Each row has a name. After each piece below comes the name of the row it's from, unless a question asks for something else. Each question is about the rows just above it.

Bisat: 67.5	12.9	-82.7	83.5
mig: 62.2	-0.5	-81.9	80.0
godo: 59.4	-0.1	-43.2	80.8
Vonuk: -19.7	-2.3	-38.5	81.9
lili: -16.1	-2.3	-38.5	81.9
Lumul: -16.1	-2.3	-48.5	84.4
-81.9	-0.5	62.2 is which row, read backwards? | mig
How many entries does -19.7 have? | 1
Print row godo. | 59.4	-0.1	-43.2	80.8

lafez: -8.2	53.5	-34.8	-61.5	-65.8	26.8	-6.3	13.2	-58.8	-37.1	13.7	0.3	-35.7	0.1	14.6	-4.0	-29.3	11.5	83.4	5.8	81.6	18.4	-38.7	36.3	13.5	26.2
Dur: -24.9	38.5	3.8	10.3	-47.3	29.3	61.7	-10.9	-9.0	-7.7	52.8	-8.4	5.5	-36.4	19.6	-21.2	-30.0	-25.1	-32.3	-31.1	-41.6	30.1	79.8	-19.2	-23.2	-57.3
zafa: -22.7	-35.2	4.4	-6.3	-25.5	47.8	61.1	38.8	-27.4	11.0	35.5	0.4	-60.7	2.8	15.5	-2.9	-27.7	10.2	83.3	6.4	82.7	16.9	-39.2	35.5	11.5	28.1
Kabaf: -24.9	38.5	13.7	-6.3	-34.8	13.2	-61.5	26.8	-65.8	-58.8	-37.1	4.7	5.5	-36.4	19.6	-21.2	-30.0	-25.1	-32.3	-31.1	-41.6	30.1	79.8	-19.2	-23.2	-57.3
Which row holds this, read backwards? 28.1	11.5	35.5 | zafa
Which row holds this, read backwards? 83.3	10.2 | zafa
35.5	11.0	-27.4	38.8	61.1	47.8	-25.5	-6.3 is which row, read backwards? | zafa
13.7	-37.1	-58.8	13.2	-6.3	26.8	-65.8	-61.5	-34.8 is which row, read backwards? | lafez

pidon: 87.1	-81.2	53.6	32.5	94.4
Ludug: 87.1	14.0	53.6	32.5	94.4
volu: 43.6	59.4	2.9	64.5	69.8
deg: -12.4	-37.8	21.2	-84.7	-59.5
Number of entries in -12.4	-37.8	21.2	-84.7	-59.5: | 5
Print row pidon. | 87.1	-81.2	53.6	32.5	94.4
Print row Ludug. | 87.1	14.0	53.6	32.5	94.4

vavid: -1.6	-28.6	-17.4	-22.4	-0.5	23.8	-11.0	-37.7	23.3	10.7	9.2	-27.7	-3.9	9.0	-17.2	10.7	20.5	6.7	-11.9	-15.7	20.4	23.5	26.0	1.1
tepef: -7.6	-0.9	-6.3	-28.6	26.2	13.5	-20.0	-11.1	25.7	-48.8	16.2	36.9	-34.4	-1.0	80.9	-19.7	13.1	12.3	-21.0	19.4	35.8	-17.1	-12.4	15.3
kogi: 12.8	12.7	-6.6	6.9	-8.8	-18.4	35.6	-7.0	7.7	-4.0	-7.5	-17.9	11.8	-19.6	5.7	7.2	-14.3	-18.8	11.6	14.9	-0.4	15.1	26.5	-6.1
nodin: -15.4	3.5	30.0	-7.1	7.8	-21.6	-4.7	-24.3	-5.0	-2.1	-21.1	28.5	19.4	24.1	-17.3	35.0	16.4	-22.9	2.6	15.9	-7.0	-5.2	20.6	-34.3
mog: -7.6	-0.9	-6.3	-28.6	26.2	13.5	-20.0	-11.1	25.7	-48.8	16.2	36.9	-34.4	-1.0	80.9	-19.7	13.1	34.4	-29.4	56.4	7.3	11.8	-19.0	-7.0
gefe: -7.6	-0.9	-6.3	-28.6	26.2	13.5	-20.0	-11.1	25.7	-48.8	16.2	36.9	-34.4	-1.0	80.9	-19.7	13.1	34.4	-29.4	56.4	7.3	11.8	-19.0	13.8
nite: 21.7	-6.5	-5.3	2.8	13.1	-23.8	14.7	0.2	-7.6	23.3	-29.7	-20.4	-2.5	-6.2	8.1	13.5	12.8	-32.4	22.9	-10.3	-3.5	-2.8	-15.7	31.1
batin: -15.4	3.5	30.0	-7.1	7.8	-21.6	-4.7	-24.3	-5.0	-2.1	-21.1	28.5	19.4	24.1	-17.3	35.0	16.4	-22.9	-15.9	15.9	-7.0	-5.2	20.6	-34.3
-0.4	14.9	11.6	-18.8	-14.3	7.2	5.7	-19.6	11.8	-17.9 is which row, read backwards? | kogi
Number of entries in -15.4	3.5	30.0	-7.1	7.8	-21.6	-4.7	-24.3	-5.0	-2.1	-21.1	28.5	19.4	24.1	-17.3	35.0	16.4: | 17
Number of entries in -7.6	-0.9	-6.3	-28.6	26.2	13.5	-20.0: | 7
q: -7.6	-0.9	-6.3	-28.6	26.2	13.5	-20.0	-11.1	25.7	-48.8	16.2	36.9	-34.4	-1.0	80.9	-19.7	13.1	34.4	-29.4	56.4	7.3	11.8	-19.0	-7.0 | mog

Vikav: 20.2	28.7	28.0	16.9	9.6	46.4	-44.1	17.9	14.6	31.2	-15.9	34.4	23.0	-35.0	-95.9	-64.7	54.3	0.0	-28.6	-26.5	21.0
bog: 20.2	28.7	28.0	16.9	9.6	46.4	-44.1	17.9	30.6	31.2	-15.9	34.4	23.0	79.3	-95.9	-64.7	54.3	0.0	-28.6	-26.5	21.0
soz: 20.2	28.7	28.0	-49.9	9.6	46.4	-44.1	17.9	14.6	31.2	-15.9	34.4	7.4	-35.0	-95.9	-64.7	54.3	0.0	-28.6	-26.5	21.0
How many entries does 20.2	28.7	28.0	16.9	9.6	46.4	-44.1	17.9	14.6	31.2	-15.9	34.4	23.0	-35.0	-95.9	-64.7	54.3	0.0	-28.6	-26.5	21.0 have? | 21
Number of entries in 20.2	28.7	28.0	-49.9	9.6	46.4	-44.1	17.9	14.6	31.2	-15.9	34.4	7.4	-35.0	-95.9	-64.7	54.3	0.0	-28.6	-26.5	21.0: | 21
Where do 20.2	28.7	28.0	16.9	9.6	46.4	-44.1	17.9	14.6	31.2	-15.9	34.4	23.0	-35.0	-95.9	-64.7	54.3	0.0	-28.6	-26.5	21.0 appear? | Vikav
Print row bog. | 20.2	28.7	28.0	16.9	9.6	46.4	-44.1	17.9	30.6	31.2	-15.9	34.4	23.0	79.3	-95.9	-64.7	54.3	0.0	-28.6	-26.5	21.0

pepod: 22.0	17.3	-30.7	66.9	-7.9	-6.3	-34.0	-21.0
rabef: -17.1	-20.5	7.2	2.1	-0.8	81.2	24.1	3.9
fatus: -18.1	-19.3	1.3	-38.0	8.9	59.2	-12.3	-22.7
Sel: -23.8	11.0	-5.4	83.8	17.4	60.0	-38.4	8.7
Print row pepod. | 22.0	17.3	-30.7	66.9	-7.9	-6.3	-34.0	-21.0
How many entries does -17.1	-20.5	7.2	2.1	-0.8	81.2	24.1 have? | 7
Count the entries of -17.1	-20.5	7.2	2.1	-0.8: | 5
Count the entries of -18.1	-19.3	1.3	-38.0	8.9	59.2: | 6
Number of entries in -18.1	-19.3	1.3	-38.0	8.9	59.2	-12.3	-22.7: | 8

